In the rows, 128 means zero.
Facts:
lukupo | voka b
faskan | voka a
gograr | golinun stobrol fodul flepluk klebri nidruk | voka c
zamil | golinun peziflim plabra febul stiklem nostem | voka a
tritik | voka f | getul ratrer navon
zagrom | golinun bome nison buskas viduk skefa | voka b | getul gograr
plifun | golinun melane drude | voka c
brodizi | voka e
klebri | voka f
fliplos | voka b | getul stiklem poka
gubes | voka a
zolote | voka c | getul dretris gaplur
budroka | golinun stusan klibom | voka a
seflom | voka b | getul zitrudin gograr skekesem droflen klebri
ripak | golinun fliplos robrir | voka d
pobi | golinun dipa | voka d
gizus | voka a
plakos | voka c
trupla | golinun veligru melane brizim poka | voka f
trare | voka c
grusti | golinun klutrok griskik | voka d | getul plabra bele zomel klake
klake | golinun tregrenan | voka d
nostem | voka a
niva | golinun trilol donena zalaze | voka e
klasir | voka e
matin | voka d | getul niva
drusti | voka b | getul droflen navon bemul
plagrik | voka c
flizun | voka a
zasedron | golinun brizim | voka a
zomel | golinun drotekel stigom gaplur | voka b
brapapla | voka e
veligru | voka d
mustos | golinun skefa | voka a | getul brodizi plagrik
robrir | voka d
flokofer | golinun brodizi fliplos zolote donena plagrik | voka e
gelor | voka e
brotek | golinun gruplam stobrol faskan | voka f
trilol | voka c | getul drogim plogruk tresu
bokoger | golinun fleki drastur sutrer tromidrir stusan | voka d | getul neklar navon dretris stusan
kluklutrer | voka b
siru | golinun triram donena gaplur | voka d | getul klasir trosto gelor
vefla | voka d
buskas | voka d
drogim | voka b
replu | voka b | getul fodul ziskun brolos rivan
zitrudin | voka d
drunesti | golinun fodul stusan kibrin | voka f
ratrer | golinun klifo nostem | voka d
tuflodrek | golinun peziflim klasir nison buskas | voka e
tubru | golinun replu plakos viplu | voka d
viplu | voka b | getul klutrok drastur dretris trilok
klifo | voka f
gotel | voka b
skunel | voka c | getul grebron sketrin bugik trare
moplir | golinun melane subom rivan tregrenan | voka e
trilok | golinun stiklem | voka e
peziflim | voka a
skeki | voka c | getul skidres vigram trare goflis drude
plogruk | golinun dipa klifo brizim gelor flizun | voka a
tilafek | voka c | getul padrer
bome | voka b
fumam | voka b
neram | voka a | getul skidres kluklutrer trubor bugik dolos
tresu | voka b
dretris | golinun suror guku trare | voka c
drastur | voka a
donena | voka c | getul gubes grebron sketrin tresu nostem
goflis | golinun stigom fliplos skunel navon | voka f
viduk | voka f | getul gotel drogim faskan klebri stusan kluklutrer nizeror
gritan | golinun stusan tilafek | voka e
zilu | golinun gruplam zalaze viduk | voka b
padrer | voka b
stusan | voka a
trotror | voka b | getul lukupo gaplur skefa
dolos | golinun stobrol klibom gelor plagrik zevam | voka e
bemul | voka b
nizeror | golinun drenekik kosaskel zitrudin donena | voka a
zevam | voka d
zalaze | voka a | getul stobrol guku ripak tregrenan
runator | voka a
farefon | voka e
tromidrir | voka a | getul peziflim drogim plifun
griskik | voka a | getul lukupo skidres floram kibrin dolos
flepluk | voka b | getul stobrol fumam
gruplam | voka d
bele | golinun klutrok faskan | voka c
dipa | voka b | getul brodizi gotel droskomes farefon ripak
triram | voka c | getul brotek
kosaskel | voka f | getul nison grebron
skuvin | golinun robrir tilafek klibom | voka c
gratrem | golinun klasir neram | voka c
klibom | voka f
subom | voka c | getul fodul robrir zilu
brolos | golinun tresu | voka c
sutrer | voka c | getul bome veligru buskas
gaplur | voka c
fleki | voka b | getul gelor tresu rivan vefla
guku | voka b
sketrin | golinun farefon | voka b
bidadu | golinun subom gizus | voka b
nidruk | voka b | getul padrer zasedron kluklutrer ripak
trubor | golinun peziflim stigom flepluk kluklutrer | voka b
brizim | voka a | getul zevam
poka | voka c
bugik | golinun drenekik suror gubes padrer drusti buskas | voka e
stiklem | voka f
nebos | golinun gotel zalaze | voka a
gomi | golinun drenekik zitrudin nison ziskun drude | voka a
navon | voka a
poskemim | golinun neklar zitrudin floram trosto ziskun navon viplu | voka a
skidres | voka f
neklar | voka a
drenekik | voka f
droflen | golinun runator | voka b
suror | voka e | getul bome gotel drogim skekesem zasedron gomi
skekesem | golinun drotekel bome tilafek | voka b
drotekel | voka a | getul drogim veligru bele runator bemul nostem
stazomar | voka c | getul febul pobi tubru
tregrenan | voka a
melane | voka d
floram | voka e
ladun | voka d | getul fodul drastur ratrer brotek drude
stobrol | voka a
rivan | voka f
plabra | voka a
drude | voka e
flesi | golinun fleki viduk drude | voka f | getul gratrem brapapla
nison | voka b
ziskun | voka f
klutrok | voka b
kibrin | voka a
trosto | voka b
febul | voka c
vigram | golinun skidres ziskun poka | voka b
fodul | voka a
skefa | voka e
stigom | voka a | getul fodul gograr nison veligru droflen trubor
droskomes | golinun seflom | voka d
grebron | golinun runator nidruk | voka f
gridren | voka c | getul klutrok gritan pobi zasedron bidadu

Known rows:
[122 111 118 134 119 180 126 119 139 110 127 113 119 147 113 135 122 129
 123 114 125 125 119 113 162 122 120 117 121 110 172 175 136 115 121 111
 120 127 165 116 118 129 122 114 116 137 116 118 115]: fodul
[152 108 163 155 122 110 119 171 125 198 126 118 158 155 115 124 164 115
 120 115 156 120 125 172 165 120 115 133 108 110 120 138 246 120 117 127
 107 137 165 115 151 127 119 119 119 147 124 213 120]: ladun
[154 103 122 157 125 139 119 127 124 165 121 164 171 128 113 122 137 115
 123 118 152 135 126 117 135 126 141 118 113 135 107 134 214 118 124 146
 105 124 192 116 126 131 119 125 125 121 122 193 120]: ratrer
[124 104 128 130 117 171 123 119 109 116 127 116 116 103 111 145 116 125
 123 120 126 118 124 127 131 131 115 113 113 152 113 152 116 119 130 154
 164 135 145 111 125 129 123 125 121 136 109 115 120]: nostem
[122 175 176 126 112 155 121 130 146 177 128 119 120 182 117 121 163 118
 126 122 117 137 147 176 144 127 113 140 149 121 134 132 117 124 117 110
 114 129 112 116 130 126 118 140 112 127 116 117 137]: subom
[145 101 123 126 142 110 117 105 136 146 130 159 125 111 124 151 122 153
 117 178 121 136 125 111 121 143 113 119 132 137 118 128 114 141 130 111
 152 116 122 137 127 126 118 117 113 126 141 112 123]: drunesti
[123 163 126 121 119 139 153 109 129 118 143 117 131 114 112 122 124 138
 122 125 123 121 132 120 121 121 135 113 133 129 105 121 114 128 116 120
 109 123 110 121 121 128 115 126 111 124 112 109 136]: plagrik
[121 134 123 126 117 117 122 115 128 115 119 135 131 145 118 127 125 128
 120 116 117 135 127 111 123 118 147 117 131 132 112 115 116 126 120 115
 118 116 116 137 128 129 122 120 121 123 142 115 118]: tuflodrek
[126 139 123 122 130 108 116 108 121 116 128 116 116 172 169 121 121 145
 123 118 116 148 133 112 125 115 134 151 109 123 165 114 115 119 131 110
 111 119 114 141 120 123 156 112 114 130 136 109 128]: nison
[124 103 142 121 123 109 118 107 109 155 129 131 117 123 134 140 123 137
 150 126 119 118 123 187 163 136 117 221 117 130 141 131 124 118 122 110
 119 161 111 113 188 130 117 114 111 144 114 109 123]: kosaskel
[130 124 124 125 152 105 119 106 107 125 126 122 128 115 115 130 120 166
 122 174 118 133 121 109 128 147 111 126 124 137 128 132 117 132 119 109
 109 128 117 113 140 126 126 120 114 127 121 110 125]: skidres
[123 141 124 123 137 107 117 117 125 114 124 118 116 173 173 127 120 144
 119 119 118 160 131 110 116 124 149 127 157 130 131 112 118 127 137 107
 116 120 113 154 125 127 163 122 120 125 168 112 120]: vigram
[169 128 124 122 117 114 123 115 106 114 125 168 212 105 111 118 166 117
 125 140 163 109 121 106 131 122 116 119 113 129 110 124 199 156 126 197
 127 124 147 125 126 171 118 127 117 124 125 180 146]: ripak
[124 144 131 123 130 104 120 115 148 116 122 120 115 179 188 131 122 147
 122 112 119 144 123 109 117 122 131 122 127 112 160 111 122 137 134 109
 115 120 112 146 125 126 148 116 120 125 178 108 127]: trubor
[125 106 124 130 125 160 122 117 119 110 124 127 133 122 112 152 120 126
 123 126 151 123 123 102 126 121 110 119 120 136 107 146 116 116 132 146
 174 121 145 110 127 127 123 119 135 125 120 120 117]: poskemim
[123 139 126 125 147 104 127 112 122 117 130 118 115 136 146 123 118 137
 122 116 115 156 132 106 123 122 149 125 120 121 143 115 117 124 132 107
 110 121 115 156 126 125 163 117 117 124 137 108 121]: trosto
[122 147 128 123 145 108 156 121 143 114 128 117 120 111 156 117 118 124
 125 113 119 133 126 104 118 120 129 114 118 110 161 118 119 154 136 106
 126 118 109 190 125 124 149 128 145 127 138 110 143]: gotel
[145 109 134 136 121 112 116 154 114 167 123 129 148 105 116 119 162 117
 134 116 150 114 119 163 150 122 115 126 111 122 109 125 221 118 123 175
 109 148 143 112 127 136 120 135 131 136 116 194 128]: matin
[127 139 131 121 137 103 141 116 141 116 128 113 120 121 152 120 123 127
 121 112 116 147 134 112 120 117 135 122 113 109 153 113 114 140 136 104
 120 120 111 177 119 120 151 125 139 126 134 110 138]: bome
[122 110 126 136 112 169 139 113 112 109 124 113 121 110 112 133 123 129
 123 123 131 122 120 105 128 133 112 119 113 129 122 153 110 122 120 147
 154 126 153 112 130 126 131 117 123 132 112 116 119]: plabra

Rows:
No name comes twice in this set of rows, the named rows included.
[159 106 127 121 122 104 115 183 154 177 127 166 117 110 114 119 147 118
 121 119 154 110 132 149 138 117 111 118 110 127 103 158 175 123 149 186
 112 199 139 111 123 159 121 146 118 125 121 203 136] : grusti
[123 105 126 124 120 107 111 107 101 140 123 206 119 118 132 176 127 170
 126 146 120 109 123 123 139 122 115 172 151 176 110 140 111 116 130 124
 145 145 115 128 132 129 124 120 115 127 128 112 113] : grebron
[119 159 126 129 140 107 112 113 129 115 123 114 115 168 174 118 120 128
 125 152 117 174 132 106 118 119 143 114 173 150 117 114 117 140 155 108
 108 120 120 153 125 127 178 127 137 132 171 116 127] : bidadu
[127 114 125 122 132 112 120 117 102 114 125 121 119 134 157 123 126 125
 123 112 116 113 127 119 123 118 157 167 118 142 108 111 117 119 172 110
 123 119 113 179 122 120 149 137 119 130 115 110 122] : tresu
[137 117 125 125 114 142 138 121 124 109 123 117 157 105 113 146 136 115
 122 167 172 114 126 108 129 121 119 122 124 126 116 132 114 142 136 161
 179 122 126 115 125 127 127 135 151 126 121 129 137] : zasedron
[143 111 128 126 112 111 121 169 128 115 123 115 150 116 116 136 128 117
 129 131 177 110 118 159 139 120 120 117 126 111 142 126 125 121 122 153
 184 151 115 117 124 121 121 124 164 126 118 147 124] : mustos
[130 124 120 117 133 106 114 154 115 113 121 125 117 132 166 120 122 116
 157 116 115 126 132 184 122 115 131 220 141 124 143 113 114 114 133 106
 108 119 108 139 130 124 158 128 139 134 118 117 136] : fleki
[131 101 148 127 172 156 138 165 184 113 123 117 115 196 203 123 125 203
 120 117 126 144 204 181 148 121 118 116 114 112 175 110 128 138 148 111
 147 117 114 164 123 128 122 199 174 126 164 144 135] : seflom

The same things again, as new rows of numbers:
Known rows:
[108 126 144  97 167 117 157 139  86 129 152 138 128 105 117  97 119 105
  99 161 174 145  90 159 103 181 123 123 107 138]: plabra
[104 114 151 117 161 111 171 119  89 131 182 152 126 111 112  99 122  98
  97 172 185 182  81 162  88 165 125 138 119 153]: runator
[ 81 120 151 113 181 104 158 149  75 138 185 119 117 103 131 123 125  98
 107 157 162 171  74 152  86 181 113 129 114 154]: tregrenan
[116 117 135 151 162 117 183 145 100 105 161 172 125 132 125 100 103  97
 128 144 167 142 123 112 124 162 142 129 112 148]: nison
[123 137 143 154 140  71 216 138  94 140 182 117 127 110 149 114  64 106
 148 142 113 174 117 131 103 169 116 137 106  80]: brodizi
[114 165 121  90 162 124 154 153  81 150 160 140 125 124 143  97 118  96
 114  93 165 138  66 169  76 164 135 136 130 137]: mustos
[133 145 142 158 167 130 185 159  90 137 217 167 136 118 158 116 117  61
 163 126 139 157 127 125 118 159 117 134 110 126]: subom
[115 134 145 159 160  83 189 134  99 129 187 151 137 130 126 117  93 103
 128 124 184 177 117 130  98 154 165 132  92 147]: tresu
[110 122 143 145 152 106 192 150 105 137 191 108 142 111 125 126 111  98
 117 170 135 178 112 147  95 185 118 117  88 102]: klifo
[115 114 142 151 135  86 187 140  99 113 150 166 127 118 125 101  98 108
 124 137 154 168 121 123 109 163 128 123  97 116]: buskas
[140 177 126 124 150 116 192 143  86 152 181 145 130 136 145 108  75 101
 144 104 129 144 102 121  87 154 142 145 123 107]: siru
[ 92 153 136 130 164  88 172 125  85 131 182 147 146 112 161 124  94  96
 128 142 157 164 116 128 115 149 134 126  99 130]: lukupo
[ 86 135 139  93 158 127 163 105  81 134 174 139 117  93 135 103 121  77
  95 167 157 176  78 145  97 164 103 136 128 139]: drastur
[ 96 117 135 111 161 106 167 128  96 120 153 135 121 111 112 101 122 105
  89 149 183 167  86 160  93 173 127 127 123 145]: peziflim
[ 97 155 128 126 184  65 174 139  85 128 136 138 147 119 149 111 101 111
 123  99 160 140  76 129 105 154 145 125 101 110]: padrer
[100 137 129 100 129  97 156 132  75 141 176 150 111 107 130 120  92 128
  92 140 155 165  65 133  63 169 122 139 133 166]: nizeror
[114 148 138 139 172  85 184 128  85 123 147 143 141 135 136  95  89 105
 115 138 176 148 100 126 112 154 156 136 103 120]: bome
[140 164 142 138 114  95 212 129 103 143 193 126 116 111 148 121  54 115
 146 154 114 170 130 119  86 168 123 137 105  94]: flokofer
[115 154 150 139 151  85 195 130  94 141 190 153 137  91 142 134  83 112
 140 142 147 177 100 136 104 159 127 117  88 118]: pobi
[ 95 152 141 131 170  88 184 108  82 121 168 146 140 115 157 112 108  86
 124 147 159 170  97 127 118 140 128 126  99 124]: klutrok

Rows:
No name comes twice in this set of rows, the named rows included.
[145 134 133 122 150 182 169 164 110 128 198 166 111 142 118  58 125  54
 107 134 175 141 150 149  81 167 127 159 156 174] : stigom
[121 168 137 128 137 121 177 129  88 137 198 174 133  97 161 123  98  96
 137 160 138 163 111 119 128 162 106 115  79 116] : ratrer
[109 172 113 131 155 103 199 115  88 148 188 154 135 115 185  98 120  63
 160 112 129 176  77 129 106 121  92 139 133  88] : zolote
[154 123 126 174 150 101 216 160 107 125 190 156 122 148 124  90  95  80
 150  99 160 167 124 145  86 152 164 155 136 129] : donena
[117 161 127 128 184 103 187 129  84 134 167 147 145 134 154  90  98  77
 140 115 152 137  98 134  90 137 141 157 133 110] : fliplos
[140 145 126 119 180 136 176 157  98 139 166 128 120 144 116  81 119  90
 106  99 184 150  90 175  74 169 161 160 144 141] : drotekel
[ 96 142 130 133 153  85 193 107  81 125 163 152 132 102 162  99  94  79
 137 143 128 178  92 110 114 144 100 134 112  98] : gaplur
[128 147 127 155 171  59 186 141 104 141 170 111 134 139 120 127  79 119
 118  94 181 182  97 148  94 148 186 136  92 141] : drogim
[101 157 123 131 173  90 176 134  89 140 176 169 135 113 195  99 126  66
 156  96 129 149  82 118 106 127  94 146 138 118] : viplu
[135 166 117 134 119 120 182 159 103 164 202 136 127 119 140 125  91  94
 132 117 121 163 111 149  72 162 109 128 116 107] : flesi
[107 128 121 112 159  92 181 134  98 153 163 129 123 106 139  93 135  93
 102  90 167 200  68 174  71 154 121 143 145 138] : zalaze
[113 128 151 129 149 121 185 149 106 137 162 133 143 116 114 108  93 100
 115 167 132 142  97 148 104 188 117 106  86  85] : stiklem
[131 210 115 104 136 123 181 129  93 162 196 158 143 100 189 111 109  85
 152  95 127 178 100 128  99 125  88 133 114  97] : bokoger
[150 140 113 165 166  92 209 156 105 154 191 127 123 147 128 101  85  95
 148  62 158 173  98 155  81 148 183 150 123 120] : trilol

